Below is a small trained network, with its code and all its weights. Each question gives an input and a class and asks what happens when units are switched off, that is, made to give their printed mean instead of their output.

import numpy as np


def w(rows, s, z=0):
    codes = np.array(rows[::2]) - 128.0
    scale = np.full(codes.shape[1], s)
    scale[-1] = z or s
    return codes * scale


def norm(h):
    return h / np.sqrt((h * h).mean(-1, keepdims=True) + 1e-5)


def f(y):
    return y / 2 * (1 + np.tanh(0.7978845608 * (y + 0.044715 * y**3)))


def log_softmax(a):
    a = a - a.max(-1, keepdims=True)
    return a - np.log(np.exp(a).sum(-1, keepdims=True))


def net(x, mask):
    res = np.array(x, float).reshape(1, 6) / 4 @ E
    u = 0
    for l in range(4):
        y = f(norm(res) @ A[l][:, :-1].T + A[l][:, -1])
        res = res + np.where(mask[u : u + 8], y, B[l][:, -1]) @ B[l][:, :-1]
        u += 8
    return log_softmax(norm(res)[-1] @ U[:, :-1].T + U[:, -1])


A, B = {}, {}
E = w([
[159,190,70,35,47,167,179,127,87,154,120,239],'x0',
[135,130,175,200,86,78,164,174,42,162,108,123],'x1',
[11,49,84,132,139,164,36,127,138,183,97,165],'x2',
[77,234,95,137,126,151,90,203,223,157,78,88],'x3',
[111,195,63,23,153,181,168,224,204,21,139,173],'x4',
[83,134,240,194,102,123,61,240,61,185,64,91],'x5',
],0.012)
A[0] = w([
[103,136,165,135,124,134,91,204,112,172,119,130,103],'0.n1',
[138,105,96,145,102,125,147,18,57,231,128,156,33],'0.n2',
[182,183,199,166,118,120,143,107,131,147,127,79,102],'0.n3',
[104,35,172,113,158,140,54,64,140,117,135,122,51],'0.n4',
[160,126,164,150,163,122,140,78,194,54,140,76,2],'0.n5',
[78,163,37,120,139,136,92,142,252,147,120,121,239],'0.n6',
[82,115,108,209,136,120,114,155,154,174,117,92,126],'0.n7',
[147,70,80,101,133,126,177,63,86,57,147,161,174],'0.n8',
],0.039,0.0062)
B[0] = w([
[55,142,153,149,67,152,107,219,139,147,61,101,190],'0.n1',
[177,188,100,129,40,115,81,26,96,114,193,67,221],'0.n2',
[162,201,179,122,213,102,187,81,137,206,77,104,193],'0.n3',
[155,135,139,115,223,72,27,62,186,179,135,42,197],'0.n4',
[96,143,125,167,7,207,122,121,106,52,232,149,197],'0.n5',
[121,118,172,92,252,103,198,100,242,139,119,225,254],'0.n6',
[108,57,147,175,150,131,176,124,52,164,153,105,201],'0.n7',
[121,109,186,160,155,141,235,165,116,66,140,238,217],'0.n8',
],0.026,0.04)
A[1] = w([
[138,139,58,73,95,159,108,95,188,56,187,233,147],'1.n1',
[113,126,65,129,45,144,43,81,108,153,163,83,106],'1.n2',
[196,114,54,96,148,122,110,163,89,120,139,117,54],'1.n3',
[197,125,40,141,105,106,63,70,96,131,166,52,3],'1.n4',
[200,62,69,130,185,64,92,127,74,139,108,132,13],'1.n5',
[120,37,112,134,191,110,1,120,163,128,173,55,78],'1.n6',
[222,147,69,132,75,92,50,99,66,102,130,87,115],'1.n7',
[159,107,110,133,83,106,126,33,43,112,174,64,107],'1.n8',
],0.028,0.0039)
B[1] = w([
[142,181,116,117,127,180,216,186,113,73,158,119,253],'1.n1',
[147,254,193,141,86,143,157,80,126,56,136,68,188],'1.n2',
[81,144,85,122,102,63,204,111,162,140,169,87,128],'1.n3',
[140,136,57,98,67,95,85,91,111,157,59,170,207],'1.n4',
[105,85,56,120,168,84,149,143,131,153,160,119,140],'1.n5',
[167,158,194,137,121,85,187,81,157,188,86,212,191],'1.n6',
[139,108,211,98,53,142,67,129,104,158,88,203,194],'1.n7',
[88,26,100,174,112,108,44,133,196,105,225,179,245],'1.n8',
],0.024)
A[2] = w([
[177,53,110,129,169,118,168,135,52,61,153,145,30],'2.n1',
[185,226,47,10,127,127,123,129,210,115,75,197,191],'2.n2',
[116,23,14,65,128,111,112,105,120,94,110,182,81],'2.n3',
[182,37,66,153,204,111,119,164,138,134,141,97,5],'2.n4',
[227,147,31,17,175,106,147,146,156,34,129,188,116],'2.n5',
[167,115,4,3,158,166,135,123,174,49,162,212,65],'2.n6',
[175,72,69,85,171,134,116,132,84,113,139,79,24],'2.n7',
[138,114,50,79,153,125,113,107,110,77,118,101,37],'2.n8',
],0.03,0.0032)
B[2] = w([
[126,63,197,142,139,179,154,178,140,114,79,180,181],'2.n1',
[146,131,134,94,100,249,201,188,82,102,191,154,219],'2.n2',
[168,88,108,213,96,71,110,124,77,57,164,106,127],'2.n3',
[181,138,115,87,124,170,127,140,139,205,90,79,135],'2.n4',
[148,137,77,251,101,101,123,158,140,31,196,147,243],'2.n5',
[116,139,106,100,74,241,124,117,104,86,228,147,254],'2.n6',
[173,158,155,152,68,133,148,138,160,199,182,120,128],'2.n7',
[104,139,164,93,139,122,109,120,118,96,171,112,127],'2.n8',
],0.022,0.024)
A[3] = w([
[101,96,7,68,158,64,131,123,150,102,88,107,51],'3.n1',
[147,85,40,100,159,78,86,116,106,82,95,94,85],'3.n2',
[101,89,89,165,85,148,129,218,29,157,65,128,12],'3.n3',
[147,96,113,79,181,103,48,132,91,57,78,74,140],'3.n4',
[168,79,48,59,172,80,127,159,128,108,80,100,12],'3.n5',
[157,72,75,188,193,28,148,152,102,43,86,70,5],'3.n6',
[117,156,21,25,137,154,120,193,230,116,83,196,131],'3.n7',
[194,126,5,139,154,61,105,180,110,81,112,100,53],'3.n8',
],0.03,0.0025)
B[3] = w([
[7,140,155,150,92,169,143,180,106,156,173,153,128],'3.n1',
[130,115,149,164,139,121,34,66,94,112,160,133,128],'3.n2',
[155,145,84,71,95,136,87,141,138,7,112,161,210],'3.n3',
[189,129,152,183,63,174,145,63,118,179,96,119,127],'3.n4',
[129,201,122,183,76,126,161,130,141,114,133,179,128],'3.n5',
[132,50,140,128,44,190,183,107,97,157,127,154,128],'3.n6',
[184,237,88,157,95,182,127,105,45,124,187,4,253],'3.n7',
[99,178,115,194,99,123,143,134,176,162,150,152,128],'3.n8',
],0.021,0.012)
U = w([
[177,169,133,163,54,83,47,30,105,147,161,100,150],'0',
[151,134,111,133,142,178,190,115,164,40,224,218,188],'1',
[190,108,27,77,107,164,94,168,38,99,159,73,27],'2',
[124,138,186,145,248,85,168,103,183,209,80,105,208],'3',
[88,182,130,158,73,179,123,205,65,142,65,41,83],'4',
[50,7,117,128,100,124,114,232,118,70,59,187,72],'5',
[154,63,29,104,157,77,92,147,119,115,136,81,2],'6',
],0.014,0.0058)

Each question gives the input, the list of numbers given to net, and the class t.
The units are the neurons (one row each of A and B). Each row of codes is followed by its name. A weight is (code - 128) times the scale printed after its matrix; where a second scale follows, it is the last column's (A, B and U).
mask holds one flag per neuron, layer by layer. A switched-off neuron (its flag False) gives its mean, the last column of its row in B, instead of its output. The means were averaged over made-up inputs and are rounded, as every weight is.
A unit's drop is (log p(t) with every unit on - log p(t) with that unit switched off) / (log p(t) with every unit on - log p(t) with every unit switched off).
The circuit of an input: a set's keep is (log p(t) with only the set's units on - log p(t) with every unit switched off) / (log p(t) with every unit on - log p(t) with every unit switched off). Starting from the 12 units with the biggest drops (on a tie, the unit counted first), units are removed one at a time, each time the one whose removal leaves the highest keep (on an exact tie, the one counted first), for as long as the keep stays at least 0.8.
circuit, biggest first: the units of the circuit, biggest drop first
most important unit: the unit with the biggest drop
top k neurons: the k neurons with the biggest drops, biggest first
top k neurons in layer l: the k neurons of layer l with the biggest drops, biggest first
drop of u: that unit's drop, to one decimal
input [8,3,8,4,-4,6], class 4: circuit, biggest first -> [0.n1]
input [1,3,4,-2,-3,7], class 0: circuit, biggest first -> [0.n6; 0.n8]
input [-8,2,2,7,4,8], class 3: circuit, biggest first -> [0.n5; 2.n6]
input [2,5,-2,-1,-1,5], class 4: circuit, biggest first -> [0.n6; 0.n1]
input [8,6,-1,3,-3,5], class 0: top 3 neurons -> [0.n6; 0.n2; 0.n8]
input [-7,2,-3,1,3,8], class 4: circuit, biggest first -> [0.n6; 0.n1]
input [2,-8,7,0,-5,-3], class 3: top 2 neurons -> [0.n4; 0.n5]
input [-6,-6,5,-8,0,0], class 0: top 3 neurons in layer 0 -> [0.n4; 0.n6; 0.n5]
input [2,3,-3,5,8,7], class 4: top 2 neurons -> [0.n1; 3.n7]
input [8,-1,1,2,-8,-4], class 0: top 2 neurons in layer 0 -> [0.n2; 0.n6]
input [-7,6,-7,1,4,1], class 0: top 4 neurons -> [0.n5; 0.n6; 0.n8; 1.n1]
input [-7,6,-1,-5,3,6], class 4: top 2 neurons -> [0.n6; 0.n1]
input [-3,6,0,-8,8,7], class 5: top 2 neurons in layer 1 -> [1.n1; 1.n4]
input [1,5,-3,-3,1,2], class 3: most important unit -> 0.n3
input [7,6,4,8,-2,7], class 5: top 2 neurons -> [0.n2; 3.n3]
input [8,-3,6,5,1,8], class 4: top 3 neurons -> [0.n1; 3.n7; 0.n4]
input [0,-2,6,-2,-1,-2], class 3: top 2 neurons in layer 0 -> [0.n4; 0.n5]
input [-4,8,4,-3,2,4], class 5: top 2 neurons in layer 3 -> [3.n3; 3.n7]
input [-4,-5,8,3,1,-3], class 3: drop of 2.n2 -> 0.0
input [3,-5,-6,-1,-2,4], class 3: drop of 0.n3 -> 1.0
input [6,-7,6,-5,-6,-2], class 0: drop of 0.n2 -> 0.5
input [-2,4,6,3,-3,1], class 3: drop of 1.n6 -> 0.1
input [5,8,5,3,6,5], class 4: top neuron in layer 0 -> [0.n8]
